q345-q550: [ 31 -13   5  40  14   5   4 -16   5 -19 -12  -2 -10 -10  35  11  -2 -25
 -29 -10  -1  -3  -2  -4 -15   0 -32   0 -10  -4  20   8]
q345-q550: [  6  28   0 -20 -41   6  11  -7  35   9 -13 -15  23  11  -5 -20  15  37
  41  19   9  14 -13   6   8  17   0 -22  26  29 -16  -9]
q345-q550: [ -9   2  41 -26 -13  17   8 -54  25  42 -55   0  -7 -17 -17   1   6  20
  15 -27   4 -27   6  -6  64 -40   1 -16 -14  27 -13  27]
q456-q956: [  0 -21 -23 -10 -24  -3   2   2  -9  26  30  -2  33  27  -2 -19  -3  -6
 -23 -22  12 -10  20 -15  12  -5  18  21   4 -19  -3  -2]
q456-q956: [ 18  12  -7 -24  39  -3   8  31  19  19 -29 -24   3  -9 -10  28 -29  12
  40 -21  46 -43 -21   6 -74  -3  -5   0 -16  11  -9  -1]
q852-q31: [-16  22  -9  -4 -24  -6   1   6  -8 -19  16  -8 -12   6 -10 -17  12  12
  29  35 -25  39 -15  18   6  32   2  -8  25  16   0  -5]
q310-q736: [-23   0 -13 -32 -47  10   6  23 -42 -12  25  22  29   3 -25   4  -6  37
  60  17  -4   4 -62  42  13  33  -8   1   5  47 -25 -25]
q310-q736: [-11  10  24  -2  85  -5  -7 -18  45  20 -46 -14 -55 -34 -18  18   1 -18
 -22 -24   8 -25  45 -25 -12 -45  14  -6 -20 -23   9  30]
q254-q558: [-37  26  11  20 -28   8 -32 -12 -37 -41  44  44  -9   4 -13 -18  47  23
  -7  64 -73  69 -16  36  60  39  22 -14  37   5  -3 -24]
q456-q956: [ 43 -26  19  39 -32  23   8 -24  -2 -22 -15  26  35  -5  49  14   1  -3
 -22  -8   9 -13 -25   1  19  -3 -47 -10 -15  16   3 -11]
q254-q558: [-24  -2  20  -5 -12  -5   5  10  -8 -34  -6  21 -20 -19  -3   3  -1  -5
  13  32 -15  22   3  -8  34 -11 -10 -15  -8   5  -4  -4]
q254-q558: [-26 -21   1  -6   5   6  -5   7 -37 -15   3  28 -25 -19  -3   8  -2  -4
  -1  -2 -29  -1 -11  18  18  -5  -5  12 -18  16  15  -2]
q852-q31: [-13 -22 -79 -15 -10  30  -5   6   6  16  31   8  -5   7  12 -43  41  36
 -11 -31 -45   0 -14  55 -30  44   5  40  25  59  54 -22]
q345-q550: [ -9  23  -9   3  14  11  29  -5  76 -47 -11  -6 -10 -35 -23   0  26  19
  39  24  20  20 -22   2   0  22 -43 -34  16  43 -25  -8]
q345-q550: [-32  -8   5 -10  30   0   9 -12   9  -6  -1   6 -24 -27 -37  11   0 -11
   4 -13   5  -9   4  -7  30 -17  -6   0 -14   5 -17  16]
q456-q956: [ 14  41  12  40  72   6  -6 -39  20 -13 -11 -29 -37 -26 -28  33  11  -4
  16  -5  -1   2 -43  32 -36  33 -22 -17  10  13 -14  25]
q852-q31: [-43  -9 -45 -15  36   0   8   7  51  -8  45   7  -2 -10 -49 -22  31  -2
 -24 -11  11   7  36 -19  15   1  17  11  16 -10 -17  -7]
q310-q736: [ 34  24  37   6 -13  -5 -21  -5   3  29 -16  -1  41  29  17   7  -4  13
 -12  13  20  -8  15 -18  -4 -16  30 -17   6 -39 -17  -8]
q852-q31: [ -1  -8 -44 -35 -35  -3   7  27  14  32  17 -16  28  31   6 -37   3  19
   4 -12   9  -5  21  -5 -23   7  25  20  17   4  13 -15]
q852-q31: [-25 -32 -23 -47  23  -8  30  31   3  14  -3  -9  -2 -19 -37  17 -38 -13
  29 -42  49 -48   0 -18 -15 -28 -11  20 -35  11 -19  11]
q852-q31: [-28   2   8 -11  22  -6  19   7 -10 -30  -4  -2 -29 -33 -39  27 -19 -10
  45   6  11  -1 -33   8   8   3 -28  -9 -17  23 -25  13]
q254-q558: [ 36   6  -8  10 -18 -17   0  16   0  14  -7 -34   5  30  41 -15 -16 -14
 -10   5   5   7  21 -15 -46   5   7   5  10 -25  26   3]
q456-q956: [  9  -7   4  23 -13   3  -5  -2  -4 -22  13  19  13   4  20  -3  10  -6
 -24  16  -9  16   5  -6  14   4  -7  -5   4 -11   3 -12]
q310-q736: [  5  10  17 -28  14   6  11   3  43  20 -38  -2  16 -13 -15  16  -7  21
  26 -11  43 -34   2 -15  -7 -27  -1 -17 -13   9 -25  -2]
q310-q736: [-14  -6   8 -11  35  22 -47  24 -71  14   4  57  -1  -9  -2  34   1  32
  -3  -8 -36 -31 -38  58 -25   4  31  21 -21  12  16 -29]
q345-q550: [-11  -4 -23 -22   9  24  -7  30  44 -12 -10  40   6 -17  14 -13  36  44
  -5  11 -11  -5  10  13 -18  -1   7  -3   6  31  20 -43]
q852-q31: [-19  -5   8  12  19 -10 -20  -8 -12   3  16  11 -22   5  -2 -11  12 -22
 -48   5 -28  17  45 -19  27 -18  31   9   2 -42  13   8]
q254-q558: [-33   3  -3 -10  11   1  -2 -16  -7   4  10   0 -26 -10 -32  -7  11   0
   5  -4 -22   9   1  10  30   2  10   5   4   9  -3  14]
q310-q736: [-30 -55 -37   5  11   5   2  21 -30 -28  41  39 -15 -14   5  -6   4 -28
 -45 -18 -23  -2  16  -1  16  -6  -9  35 -19  -2  26 -10]
q310-q736: [ -4   8   2 -23 -23   1   8   7  17   9   7   4  41  10 -22  -1  -1  22
  24   6  33  -8  -7 -10  16  -2   7 -12   6   2 -38 -13]
q310-q736: [ 30  30  39 -28 -27  -1  -6   4  45  45 -16   4  93  35 -14   8  -4  39
  11  10  73 -30  18 -42  12 -31  37 -32   8 -39 -66 -23]
q345-q550: [ -1 -12  24  21   4   5   6 -55  14   7 -23  -6 -28 -14   6  -7  11 -24
 -33 -20 -16   2  26 -18  53 -26 -13  -4  -8  -3  11  33]
q254-q558: [-19 -10  -9 -12  21  20   9  -7  -2  -8   1  18  -4 -29 -32  20   3  16
  26 -21   6 -23 -42  29   7   8 -22   3 -14  43 -16  -2]
q456-q956: [ 42 -19 -18 -29 -34  10  -4   6   4  78 -20 -15  55  42  37 -19 -13  23
 -15 -51  29 -53  18  -6 -36 -20  27  26  -5  -3  22  -8]
q254-q558: [ 20 -31 -12  -6 -26 -21  28  10 -18  13 -23 -43 -23   9  38 -11 -44 -42
   2 -26  10 -12  20 -25 -23 -19 -22  20 -22  -4  37  30]
q456-q956: [ 54   9  18  24  11  10 -23  -8   0  26 -49  -9  -7  10  64   6   0   8
 -23 -10 -17 -17   4  14 -55  -5   4   0  -4  -2  49  -2]
q456-q956: [ 23 -17  -7  47   9  18   7 -97 -16  39  19 -34   4   8 -18   1   7 -28
 -34 -75  -2 -23 -31  21  37  19 -26  24   2  13  -7  54]
q254-q558: [ -1  19  14  10 -37 -12   7  -8  12 -21   6  -9   4  11   4 -18   9  -4
   6  40  -6  41  12 -19  32   8  -2 -22  21 -11 -12   1]
q456-q956: [  0 -16  -4 -47 -42   8   6  -8  -4  62 -30 -12  14  18   8 -22 -10  23
  14 -37   3 -33  13   0  15 -25  20  17  -9  23  17  10]
q310-q736: [ 51  25  82 -19 -20  -5  -9   6   2  37 -86  -2  35   9  35  38 -40  21
  32  12  46 -41   1 -26 -14 -53  10 -37 -29 -21 -20  -2]
q254-q558: [  21   11  -44   -8   47   29   -5   25   -3    8   -1   -3   10  -14
  -10   32   -2   45   50  -33   15  -45  -86   77 -104   53  -21   16
   -1   65    6  -24]
q345-q550: [ 40 -37 -26  31 -33  29  -1 -23  30   6 -13  16  13  11  80 -38  36   4
 -67 -24 -29  -2  29   1  -1  -2 -18  16   7  18  64 -15]
q852-q31: [-29  27  -4 -23   1 -17 -10  16   5   6   4 -15 -29   9 -17 -24  10   7
  12  30 -26  32  30  -4   0   3  38  -3  22 -13   9   2]
q852-q31: [-34 -12 -39  13   9  17   7  -9  -8 -40  42  18 -22 -23 -25  -8  28   4
   4   0 -34  23 -36  40  17  42 -26  12  13  44   4  -6]
q456-q956: [  4  19  14 -45 -21  -3 -13  64  21   0 -47  22   5   3  38  -7  -1  44
  28  47  -3   2  25  -7 -40 -22  28 -20  -1   4  23 -44]
q852-q31: [ 61   0  51  35 -79 -15  -7 -10 -49   6  -7  -4  58  48  61   5 -32 -20
 -17  26  14  11  -1 -28  21 -10  -4 -16  -2 -47 -10  -1]
q254-q558: [-12  25  44   9   1  12 -21  33  13 -68  -2  75  24 -25   2  26  28  36
   9  80  -6  30 -14   2  26  -2  -1 -48   3  -3 -34 -57]
q345-q550: [-26  -9  -5 -22  15   8  13  -4  16   1  -3   9  -7 -22 -33   6   3   7
  16 -16  12 -16  -5   0  20 -11  -7   0 -10  21 -17   4]
q310-q736: [-33   1 -48  -6  41  19 -16   1  11   4  53  20   6  -4 -47  -9  38  25
 -14 -18 -14  -2 -13  34  -8  32  23  21  21  15  -9 -18]
q345-q550: [ -2  30  31   2 -22  -8  23 -51  26   5 -21 -39  -9  -4 -31  -4  -1  -4
  37   8  13  19 -10 -13  49   2 -17 -30  13  11 -35  37]
[  5  12   9  -6  13  13  13   5  39 -19 -12  14  26 -21 -20  24   4  24
  31   7  39 -16 -30   2  -5   2 -24 -25  -4  22 -39 -17]  q254-q558
[ 11  -3  -2  -6  -1   8  19  14  14 -19 -16   2  11 -18   1  20 -13  10
  35  -1  28 -17 -35   9 -22   7 -35 -11 -12  31 -14  -9]  q254-q558
[-20 -27 -29 -22  39  13  -5  46  -2 -12  12  40   2 -22  -8  17   0  13
  -5 -15   8 -31  -6  14 -33  -7   2  19 -22  13   7 -31]  q345-q550
[-28 -37  -1 -15  -7 -10  32 -61  11  46   0 -35 -19  -2 -38 -21 -13 -46
 -26 -65  18 -22  46 -46  81 -45  -2  22 -18 -14 -12  63]  q254-q558
[ 15  32  11 -44  54   0 -11  15  77  61 -69 -25 -10  -4   0   0   3  34
   8 -19  33 -44  48 -21 -62 -42  43 -11  -3 -10  12   0]  q852-q31
[-43 -10 -28  -9 -34 -16  23 -48 -37  20  23 -54 -61   7 -32 -43  -3 -33
  15 -25 -50  35   3  13  55  21  -3  28  16  25  23  60]  q254-q558
[  7 -12  -2 -46 -72  12  -3  13   9  46 -19  17  47  32  31 -36   9  42
   0  -3   0 -15  28 -10  22 -24  32   4   6  11  15 -26]  q456-q956
[ -5 -51  22  -2 -20   1  19   5 -20 -20 -18  32   0 -21  22  15 -25 -29
 -18 -13  12 -21  13 -30  44 -46 -31   4 -44  -2   3   4]  q254-q558
[-28   2 -25 -37 -26  25   4   0  63   7  -7  24   8  -6  -4 -44  52  52
   3  10 -19  12  25   5  31  -1  16  -8  25  42  12 -28]  q345-q550
[ 19  41  -4  17 -13   2 -16   6  11 -13  17  -4  22  21   8 -10  24  28
  12  40 -11  33 -20  21 -27  43  11 -18  38   0  -7 -24]  q254-q558
[-13  17  13 -19  24 -16   1  20  23  -2 -23 -10 -25 -11 -10   3  -8  -3
  13  18   8   4  28 -22 -14 -21  15 -13  -4 -17  -2   4]  q254-q558
[ 27 -33   2  51  15  15  23 -71 -23   1   6 -20  -2 -16  -6  28 -17 -43
 -18 -66  17 -32 -48  14  24  10 -62  16 -24  20 -11  46]  q456-q956
[ 18 -39 -17  20 -81  -3  13   2 -64 -14  48   9  50  35  29 -13 -20 -21
 -11  -1  -1  13 -26   2  30  22 -24  20   0  -2  -2  -8]  q852-q31
[  2 -30   9  17 -19   0   2 -19 -36  -2  -6   5 -21  -2  28  -5  -9 -29
 -28 -13 -28   3  10  -4  30 -14 -13  14 -16  -2  29  18]  q456-q956
[-45  11  17  -2  15 -19  -1   4 -37 -32  11   1 -54 -21 -34  10 -10 -23
  22  31 -31  34  -5   4  30   3   2  -6  -4  -5  -7  18]  q852-q31
[-40  -2  -8 -34   9  10  -7  19 -23   1  21  30   8 -12 -46  13   2  27
  30   0  -2 -12 -28  26  15   6  15   6  -6  22 -26 -17]  q310-q736
[-18 -22  12   2  -2 -15  11   4 -24 -20  -8   1 -38 -16   8   2 -20 -36
  -7   5 -15  10  19 -19  24 -22 -13   5 -21 -10  15  19]  q310-q736
[  1  -6  19  38  24   3  15 -16  -9 -55  -5  10 -27 -38  -3  34  -9 -27
   9   9   1   8 -37   8  12   9 -54 -15 -19  16 -12  12]  q456-q956
[-34  -6   0 -34 -20  -1  11  18 -17  -8  13  17  11  -8 -36   6 -10  13
  38   9  11  -2 -19   3  31  -3   0  -2  -8  17 -31  -8]  q310-q736
[ 30   5  26  35  14  16  -1 -34   1 -11 -37  -2 -18 -20  25  23   1  -2
   1  -8  -9  -8 -31  21  -8   5 -36 -13 -11  24  13  13]  q456-q956
[ 18 -14 -15 -19  26 -28 -14  77 -24  15 -15 -11 -16  16  45   5 -41 -22
 -16   0   8 -20  44 -22 -92 -26  31  25 -22 -45  48 -13]  q456-q956
[ 51 -40   7  32 -45  10  -1 -15 -36  14   8  15  57  29  54   5 -17 -18
 -45 -29  16 -26  -5 -10  10 -10 -18  16 -17 -18   9  -6]  q852-q31
[-35  22 -20  -8  62  27 -37 -13  -8  19  29  28  -9 -14 -57  12  41  44
   2 -16 -31 -12 -35  61  -9  32  35  13  17  25 -11 -14]  q254-q558
[-62 -20 -62 -29  29 -10   9  20  44   1  68   6  -2   2 -58 -40  30 -12
 -37 -14   8  13  62 -35  25  -6  37  26  19 -28 -14  -6]  q852-q31
[-43   5 -17  23  33   1  15 -15  38 -60  57  19  -5 -28 -61   1  34 -14
  -9  21   7  36  -4 -11  49  22 -21 -15  18  -3 -49  -3]  q852-q31

q798-q555: [ 42  21 -15   8 -13  -8 -25  15 -11  -2 -13 -33  21   7 -12   1 -18  -7
   3 -12  22  -6  -1 -21  15   5 -26  -5   8 -10  -1   6]
q931-q71: [ 13 -40 -32   1   4  -2 -34  60 -35  30   9 -15   7   0   4   0 -21 -39
  10 -26  58   9 -27  17   4 -23  20   3 -50 -16   5  14]
q798-q555: [  8  -2 -23  -6  -6  -4 -44  22  20   1   2  18  23  16  24  27 -21 -24
 -24 -16  52  15  19 -20  32 -15 -21  17   1  -5  34  -8]
q798-q555: [  5  17   7   3 -23   2   7  11  29   2  -5  -5  16 -20 -22  66 -41   9
 -25  40 -20 -18 -37 -16  21 -17  22 -17   8  41 -20 -49]
q407-q453: [-48 -15   0  -3  36  21  47 -19 -41 -21 -14  17 -34  -9 -25 -10  51  31
  50  28   5 -56 -15  35  10  12  -2  38  20  28 -40  17]
q931-q71: [ -8  11  30  20 -14  22  61   0  28  -8 -34 -17 -12   6 -14  11 -37  27
  17  51 -63 -10 -33  -5  -3  13  51  16   8  25 -49 -53]
q379-q416: [-14  -2  -3 -21   3  24   9   5  12 -21 -11  55 -17  -4 -20  29   0  -2
   6 -17  38 -16  35   6  40  21 -11  49  10  -5   8  16]
q379-q416: [-16 -13  13  11   4 -18  11 -34   9 -21  14  -4  16  12   0 -32  30   8
  26  -6 -36   7  16   3 -29  -1  10 -12  24  11  -7  12]
q337-q479: [ -8  17 -11 -28   5 -14 -15  -1  38 -42  10  29  44  22 -37  23  23   6
 -21 -19  12 -20  73 -18  31   4 -33 -15  29   1  12  19]
q407-q453: [ -4 -23 -13   7  -7  -9 -35  20   3  16  24   0  32  -3  16  44 -14 -29
 -19   5  16   7 -25  -7   5 -37  17 -14  -7  21  19 -26]
q407-q453: [ 41  17 -17  -9 -12 -39 -40 -22 -16  -4  13 -13  -1 -27 -16 -29   8   5
   8 -42  43   7   7  -2   0   0 -50 -26   6  -3   6  62]
q407-q453: [ 22  24 -21  20  34  16 -34 -11 -69 -12 -17 -43  30  60  34 -45  69 -16
  20 -16  22 -24  45 -29   2  29 -82  28  46 -55  40  17]
q407-q453: [ 54  70  17 -28 -25 -24   7 -20  15   4   1 -24 -16 -45 -57  -7 -16  38
 -47  -7 -37  -4  11 -10 -10  24 -36 -79 -11 -17 -17  30]
q379-q416: [ 66  46  -3 -14 -18  11  -4  59 -20  27 -11 -52  14 -15 -64  28 -40  -8
 -43  -5 -17 -21  -5 -15   7  21  -5 -58 -42 -46 -15  -3]
q798-q555: [ -6  -5  16   3 -10  10 -13  -3  17   5  27  15  35  -1   3  58   3 -27
 -34   4 -35   5  10 -18  -7 -10  19 -18  14   1  33 -36]
q379-q416: [-38  -7   7 -10  14  17   1  -2   4  26  17  28 -12 -11  36  39  10  -4
 -48  35 -14   3 -19   7  -2 -22  11  -9 -14  11  26 -42]
q931-q71: [-30  -6   7  11  23  27   2  10   0  16   1  -3  17  44  57   6  19 -16
 -33  32 -34  10   9 -13 -13  -8  10   7  -1 -21  33 -57]
q798-q555: [ 37  17  16  23  -5  17   1 -11 -39   3  -4 -39  15  13  -8 -15  19 -18
  17 -16 -38  -5  12 -18 -26  32 -11  -2  20 -42  12   3]
q337-q479: [ -8   3 -11  -8  -2   4  12  28  35   4 -34  12 -28  15  26 -15 -48  16
  -9  17  32  18  -9   2  27  -4   7  31 -28   5 -15 -18]
q337-q479: [ 27  32 -20  -6  -2 -43 -37 -55 -19  13  -8 -10 -58 -35  53 -73   6  35
  -1 -13  66  29 -27   5   0  -7 -84  -2   3  10  11  54]
q798-q555: [  9   4  -7   2  13  29 -14  -8 -28  -2 -20  21 -24  22  38 -27  21 -18
  15 -32  44   9  38  -6  15  33 -45  65  13 -48  41  23]
q379-q416: [-16  -4  22  -1   7 -11  19 -25  -6  12  28 -10  -4 -17  -4 -15  28  10
 -13  12 -60   6 -11  16 -46  -7  22 -52 -10   3  -5   0]
q337-q479: [-24 -15 -42 -35  29 -16 -29  44  -2   3  10  19   7  12  -2  -4  13  -1
 -26 -10  66 -10  20  18  28 -27 -22 -16 -37  -2   6  25]
q931-q71: [-27  12  37 -29   0  26  19 -89 -16  -9  31  95 -65 -82 -19  48  58  12
  -9 -19  -4 -19  23  24   3  34 -36  26  41   8  38  43]
q798-q555: [-17   3  53   9  12  44  65 -53 -42  12   1  11 -60 -27  -1 -25  46  11
  22   9 -82  -6  -5  26 -52  48  20  15   7 -32  -1   6]
q407-q453: [ -9   7  24 -14 -15   0  56  -5  43 -13 -17  18 -36 -22 -40 -10 -33  36
  10  11 -34   3  -4  19  -2  17  39  -2 -17  17 -48   4]
q931-q71: [ 19  15   8 -11 -21 -27  -2  -4  50 -15   5   0  16   6 -19 -20 -22   8
 -14 -25 -20  28  36 -12  -9   5   5 -33  -5  -9  -4  16]
q798-q555: [ 11  29  -4  22  12  27  22 -11 -34 -34 -46 -27   6  30 -19  -6  22  19
  49  21   4 -53   7 -19  29  35 -37  53  56   1 -26  -6]
q798-q555: [-25  -6   0  -4   8   9   5  -6  10 -11   0  24   2   6   7  19  11   2
  -2  11   5  -9   9   0  14  -3   0  19  14  13   6 -12]
q337-q479: [-28 -13  32  20  -4  35  38 -22  13  -8  -8  24  -8   5  15  30   0  -4
  18  26 -46  -2  -7  -3  -6  13  39  45  28  14   1 -44]
q337-q479: [  9  48   7 -10 -24 -10  14 -15  88 -33 -42  18  -6  24  12  -9 -51  40
 -24  15   1  23  36 -33  37  15 -24  21  23  14 -10 -21]
q379-q416: [ -7  15  -1 -10  15 -16   5  -2  -6  19   6 -25 -12  -3  13 -32  13  23
 -31  24 -23   4 -16  10 -23 -13  -9 -49 -26  -2  -9  -3]
q407-q453: [-18 -49  43   9 -21   6  34 -35  36  -5  21  51 -31 -12  13 -35  -9 -20
  41 -49 -43  62  25  24 -48  21  69  32 -10 -16  11  25]
q931-q71: [ 32  -1 -39  -2  10 -32 -29  47 -26  12 -11 -57  12  24  -3 -65 -12   0
  11 -22  45   8  -6   5  -3 -13 -19 -29 -42 -23 -20  36]
q798-q555: [ 36  22  10  14  -9  15  -8  -9 -28   3  -4 -23  10   2  -8   4   9 -15
   4 -14 -16  -7  11 -20  -8  26 -21   2  20 -32  17   3]
q407-q453: [-22 -40 -23  17  13 -16 -13  -5 -39 -24  17  -7  33  -8 -33  22  36  -6
  62   2  32 -48 -30  15  11 -28   7  11  35  56 -28  19]
q931-q71: [ -7   5   0   6  31  24   8  -2 -68  31  -2 -25 -28  -2  26 -23  42   1
  -5  22 -10 -18 -26  15 -22   8 -19  -3 -15 -27   9  -4]
q337-q479: [ -2 -14 -16  -2  -6   0 -22  47   2  32  12  -9  17 -14   5  58 -37 -19
 -38  28  15  -3 -49   0  14 -40  29 -25 -34  22   1 -43]
q337-q479: [ 29   1 -11   4 -13  -1   0  38  -2  17 -22 -26 -15   0  -3 -18 -48  -3
   8  -5  23  13 -26   3   6   1  14   5 -36 -12 -21   1]
q379-q416: [-29 -18   6   7   8  -4   1 -22   5   2  13  13  -3   1  31  -3  18   1
   2  13 -11  11 -10   6 -14 -16  10   4   9  19  10 -13]
q931-q71: [ -4   4  13  12 -24  -5  19  -1  61 -28 -15   4  28  19 -12  25 -39  10
   7  19 -29   5   5 -22  14  -4  33  10  25  33 -23 -38]
q407-q453: [-29 -59 -19  40   3  -3  26  27  23 -60 -38  -9  42  67 -14 -27 -19  -3
 115  -1  27 -16   3   1  25  -7  55  86  38  46 -61  -7]
q931-q71: [ 13 -35  -8 -13   0  14 -16  17 -68  41  29  23 -46 -68 -24  21   5 -34
  14 -42  50  -5 -37  43  -8   2  12   5 -47 -20  13  51]
q407-q453: [  2  12  13  -3   1   0  44 -24   6 -31 -26   3 -32   1 -33 -55   8  34
  47 -14 -13  -8  24  14  -4  38  -4  23  12  -6 -39  41]
q931-q71: [ 23  -5 -42  -2   3 -39 -54  19 -12 -11   6 -24  35  17  -4 -22   4  -9
  12 -30  66  -2  11  -8  18 -22 -39 -14   2   5   3  38]
q379-q416: [ -7  15  14 -23  20 -20  32 -15 -20   4  22 -24 -11 -19 -47 -46  47  33
 -12   2 -60 -17  11  28 -46   9   1 -80 -25 -15 -29  38]
q379-q416: [-15  -2 -14   6  14 -20  -4 -17  21 -45 -13  -1  29  49   8 -43  27  15
  33  -9  15  -4  46 -12  12   2 -26  23  40  10  -7  17]
q337-q479: [ 25  12  -1  15 -27   5   2   1  16  11 -37  -1 -40 -16  29  -3 -64   9
  13  10  35  22 -44  -8  23   4   0  47  -5  16 -13 -16]
q337-q479: [  8  13 -19 -17   1 -15 -10  16  19  -7 -15   3  -7  10   0 -24 -17  14
  -9 -10  38   7  18  -1  21  -1 -24   1 -15  -5  -6  19]
[  3   4  -8  -8  10  -9  10  23   3  13 -15 -22 -19  16  13 -54 -13  15
  -7   2   1  18  -2  11 -12   0   3 -16 -41 -20 -16   8]  q337-q479
[ 18  -1 -15  -4  -5   0 -32  16   2  12  -2   9  -3   8  28  -7 -17 -21
 -13 -27  44  26  14  -8  12   0 -20  17 -15 -25  31  10]  q798-q555
[ 28  27  15  15 -18 -12   8 -24   7  14 -15 -33 -24 -10  24 -37 -25  19
  -3  12 -27  27 -28 -10 -23   7  -5 -14  -3  -2 -10  -8]  q337-q479
[ 19   6  38  37 -22  23  38 -39  -9   2 -23 -16 -33 -10  16 -22 -17   4
  44   6 -48  17 -28  -5 -28  33  24  40  23  -5 -13 -15]  q337-q479
[-31  14  13 -23  -7   6  26 -22  28  -6   5  47 -27 -52 -29  69  -8  32
 -29  41  -8 -30 -26  12  28 -10   6  -6  11  55 -18 -21]  q798-q555
[ 38  46 -12  -1   1 -34  -4  15  17 -20 -20 -69  43  48 -24 -61  -1  28
 -10  -1 -28  -2  37 -27  -9   9 -32 -58   1 -24 -27  11]  q379-q416
[-11  -7 -18  -2  20  15  -5   3 -12 -10 -25  21 -24  28  36 -37  12  -1
  24 -16  56   5  26   4  23  15 -32  63   5 -21  15  20]  q798-q555
[  1  -7   8 -10 -10   4   7   6  11  32   0  19 -48 -27  27 -11 -34  -2
 -20  -4   8  37 -24  18 -11  -2  20   4 -45 -11   8   0]  q798-q555
[-17 -67  30  25 -23  -3  21 -24  37 -20  19  37   1  10   9 -32 -13 -32
  70 -54 -28  56  23  16 -41   9  79  46   7  -1   2  22]  q407-q453
[  6  -9  -6  11   0  -9 -22  42  28  14   7 -34  52  56  35 -14 -19 -27
 -33   1 -28  37  20 -24 -20 -20  25 -32 -25 -29  21 -40]  q931-q71
[-15   0  27  -4   3   0  22 -21  12 -14  28   4  28   2 -32  11  35   0
  -9  -1 -73  -8  33   0 -32   9  23 -41  15  -6   1  -3]  q379-q416
[  29   29  -17  -15    6  -39   12   -4  -10   -7  -27  -40  -39   -4
  -22 -104   -2   49   25  -18   23    5    3   19  -10   16  -39  -27
  -28  -14  -47   68]  q379-q416
[  2  20  15  -3   5   8   9 -36 -24 -18  13   3   9 -17 -38  22  46   8
   5  -1 -30 -37  19  -4  -5  21 -24 -14  40   0   3  15]  q798-q555
[ -8  52   8   0  36   7  52 -15 -15  -1 -48 -54 -37  41  26 -97  30  63
  -7  51 -51 -11   6   1 -22  29 -37 -16  -7 -29 -35 -10]  q931-q71
[ 15  11  15  -3 -11   1  21 -19 -16   2   0  -1 -30 -41 -35  -1  -2  15
  16  -5 -13 -12 -20  15  -9  17   3  -8  -1   5 -22  24]  q931-q71
[  7 -11  24  10  -8   9  10  -2  -5  27  15 -10  -9  -7  16 -12  -6 -18
 -10  -7 -48  31 -10   5 -43   5  35 -19 -25 -27  14 -11]  q798-q555
[ 20   2  21 -20 -34  28  27  -9  23  -4 -18  69 -70 -55 -32  23 -50  -1
  19 -43  36  16  11  17  28  44  12  63 -13 -13  -1  38]  q379-q416
[ 40  12  -5   8 -25 -10 -32 -15 -14  -8   9  -5  18 -28 -28  36  -7 -15
  12 -25  25 -13  -6 -17  15   4 -25   0  31  11   9  20]  q337-q479
[-19 -16  15  -2  -1  28  19  -4  -7  10   4  35 -27 -25   0  36  -2 -10
   2   7  -4  -5 -16  15   3   6  24  28  -4   5   7 -12]  q931-q71
[ 30 -15 -19   5 -11 -25 -37  37   7  23   6 -30  17  19  26 -36 -35 -26
  -8 -30  24  45  -2  -6 -15 -18  10 -21 -41 -25  12   9]  q798-q555
[-10  -4  -4  -8  11   0  16  42  14  16  -7 -20   2  23   4 -21 -18   5
 -23  17 -20  11  -3   8 -11 -10  29 -27 -46 -15 -16 -20]  q337-q479
[  7  16  20  11   0  18  13  -1  -5  -2   3 -23  31  19 -13  18  15  -8
 -14  14 -61 -13  16 -20 -18  15   9 -21  17 -20   7 -30]  q407-q453
[-12  -4  -7 -27   1 -18 -37 -10  46 -13  27  49  21  18  23   0  14 -16
 -39 -41  23  36  72 -11   7  -6 -26  -8   3 -20  54  22]  q931-q71
